Below is a small trained network, with its code and all its weights. Each question gives an input and a class and asks what happens when units are switched off, that is, made to give their printed mean instead of their output.

import numpy as np


def w(rows, s, z=0):
    codes = np.array(rows[::2]) - 128.0
    scale = np.full(codes.shape[1], s)
    scale[-1] = z or s
    return codes * scale


def f(y):
    return np.maximum(y, 0)


def log_softmax(a):
    a = a - a.max(-1, keepdims=True)
    return a - np.log(np.exp(a).sum(-1, keepdims=True))


def net(x, mask):
    res = np.array(x, float).reshape(1, 3) / 4 @ E
    y = f(res @ A[0][:, :-1].T + A[0][:, -1])
    res = res + np.where(mask, y, B[0][:, -1]) @ B[0][:, :-1]
    return log_softmax(res[-1] @ U[:, :-1].T + U[:, -1])


A, B = {}, {}
E = w([
[153,233,202,121,80,25,116,112,113,119],'x0',
[135,186,4,46,178,125,177,141,23,208],'x1',
[208,118,152,40,150,116,84,116,218,166],'x2',
],0.012)
A[0] = w([
[63,125,147,155,63,198,143,151,17,128,54],'neuron 1',
[96,61,92,122,141,232,122,145,132,97,190],'neuron 2',
[200,174,149,137,82,56,161,84,130,168,80],'neuron 3',
[156,96,246,193,121,213,112,96,216,77,194],'neuron 4',
[131,110,164,124,80,160,128,108,150,84,252],'neuron 5',
[122,149,87,99,114,107,146,129,104,112,3],'neuron 6',
[144,107,171,132,49,93,62,129,122,124,126],'neuron 7',
[173,155,80,84,110,146,170,138,79,212,229],'neuron 8',
[161,205,157,64,117,52,126,31,111,129,252],'neuron 9',
[133,181,198,80,102,78,130,141,73,176,66],'neuron 10',
[238,84,72,111,134,176,135,145,109,201,108],'neuron 11',
[110,208,47,76,182,48,170,174,99,139,70],'neuron 12',
[131,57,254,137,119,161,111,148,178,151,133],'neuron 13',
[84,174,173,84,156,165,99,139,151,122,210],'neuron 14',
[116,131,81,146,52,163,162,156,85,85,26],'neuron 15',
[218,85,100,131,185,136,122,127,110,136,46],'neuron 16',
[49,148,184,190,29,61,113,114,123,96,162],'neuron 17',
[64,162,158,177,97,95,203,121,130,79,159],'neuron 18',
[101,135,174,141,66,95,77,147,119,79,141],'neuron 19',
[196,80,137,71,208,161,172,143,92,137,113],'neuron 20',
[69,167,176,221,155,79,212,116,131,108,109],'neuron 21',
[236,174,103,177,136,167,59,107,136,118,215],'neuron 22',
[108,146,131,104,109,128,122,99,177,149,225],'neuron 23',
[29,129,149,196,189,145,186,123,56,122,219],'neuron 24',
[99,132,131,124,81,112,138,171,70,98,104],'neuron 25',
],0.0088,0.0047)
B[0] = w([
[209,93,114,70,27,65,192,119,142,79,191],'neuron 1',
[218,66,175,125,84,60,181,129,94,60,208],'neuron 2',
[202,137,148,113,68,108,180,127,132,106,196],'neuron 3',
[231,103,119,122,97,86,196,136,63,61,255],'neuron 4',
[84,151,159,146,212,170,145,66,131,167,190],'neuron 5',
[125,191,189,216,138,199,186,82,116,135,155],'neuron 6',
[99,151,104,167,176,159,122,91,129,186,186],'neuron 7',
[97,128,147,77,113,143,29,155,180,98,248],'neuron 8',
[191,143,183,183,143,127,212,78,67,139,248],'neuron 9',
[141,132,135,97,62,77,125,103,128,2,197],'neuron 10',
[95,166,157,148,188,170,33,184,171,153,203],'neuron 11',
[217,95,127,86,107,103,165,117,103,84,243],'neuron 12',
[170,109,136,109,57,57,185,86,87,76,214],'neuron 13',
[111,93,117,63,114,109,82,122,142,126,160],'neuron 14',
[154,74,139,82,42,93,124,144,94,63,164],'neuron 15',
[119,162,68,139,133,127,90,164,158,118,159],'neuron 16',
[52,174,57,171,165,169,45,96,156,182,225],'neuron 17',
[121,160,118,149,183,136,62,73,252,203,192],'neuron 18',
[85,158,132,139,160,156,65,97,162,178,192],'neuron 19',
[75,164,120,138,134,196,70,136,150,147,188],'neuron 20',
[99,106,119,155,168,184,79,151,91,205,188],'neuron 21',
[62,59,122,172,91,117,110,152,141,93,168],'neuron 22',
[140,115,66,96,56,141,67,141,148,133,168],'neuron 23',
[168,127,220,96,116,167,206,82,61,64,219],'neuron 24',
[107,102,152,138,178,141,111,76,159,187,165],'neuron 25',
],0.0073,0.016)
U = w([
[177,74,193,147,125,142,213,81,46,86,252],'0',
[181,24,138,70,41,98,109,148,92,45,204],'1',
[43,115,104,160,212,207,2,134,143,213,108],'2',
],0.0082,0.0017)

Each question gives the input, the list of numbers given to net, and the class t.
The units are the neurons (one row each of A and B). Each row of codes is followed by its name. A weight is (code - 128) times the scale printed after its matrix; where a second scale follows, it is the last column's (A, B and U).
mask holds one flag per neuron, in row order. A switched-off neuron (its flag False) gives its mean, the last column of its row in B, instead of its output. The means were averaged over made-up inputs and are rounded, as every weight is.
A unit's drop is (log p(t) with every unit on - log p(t) with that unit switched off) / (log p(t) with every unit on - log p(t) with every unit switched off).
The circuit of an input: a set's keep is (log p(t) with only the set's units on - log p(t) with every unit switched off) / (log p(t) with every unit on - log p(t) with every unit switched off). Starting from the 12 units with the biggest drops (on a tie, the unit counted first), units are removed one at a time, each time the one whose removal leaves the highest keep (on an exact tie, the one counted first), for as long as the keep stays at least 0.8.
units of the circuit, in order: the units of the circuit, biggest drop first
k most important neurons: the k neurons with the biggest drops, biggest first
drop when u is switched off: that unit's drop, to one decimal
input [-1,7,-4], class 1: units of the circuit, in order	neuron 8
input [-5,5,0], class 1: 3 most important neurons	neuron 2; neuron 17; neuron 18
input [-8,5,1], class 2: 3 most important neurons	neuron 11; neuron 4; neuron 20
input [6,-1,7], class 0: 3 most important neurons	neuron 9; neuron 8; neuron 7
input [0,7,6], class 2: 2 most important neurons	neuron 11; neuron 4
input [0,4,-7], class 1: 3 most important neurons	neuron 9; neuron 1; neuron 15
input [2,8,2], class 1: 2 most important neurons	neuron 12; neuron 8
input [2,-4,5], class 0: 2 most important neurons	neuron 8; neuron 5
input [-3,8,-1], class 1: 2 most important neurons	neuron 12; neuron 17
input [3,-3,7], class 0: 2 most important neurons	neuron 8; neuron 9
input [-1,2,-4], class 1: 3 most important neurons	neuron 9; neuron 5; neuron 1
input [7,-6,2], class 0: 4 most important neurons	neuron 4; neuron 13; neuron 9; neuron 3
input [-1,5,-5], class 1: 3 most important neurons	neuron 9; neuron 8; neuron 1
input [2,-8,-8], class 2: units of the circuit, in order	neuron 17
input [-6,6,-5], class 1: drop when neuron 9 is switched off	0.1
input [8,-1,-8], class 2: drop when neuron 17 is switched off	0.3
input [8,-1,3], class 0: drop when neuron 9 is switched off	1.0
input [0,1,1], class 2: drop when neuron 10 is switched off	0.2
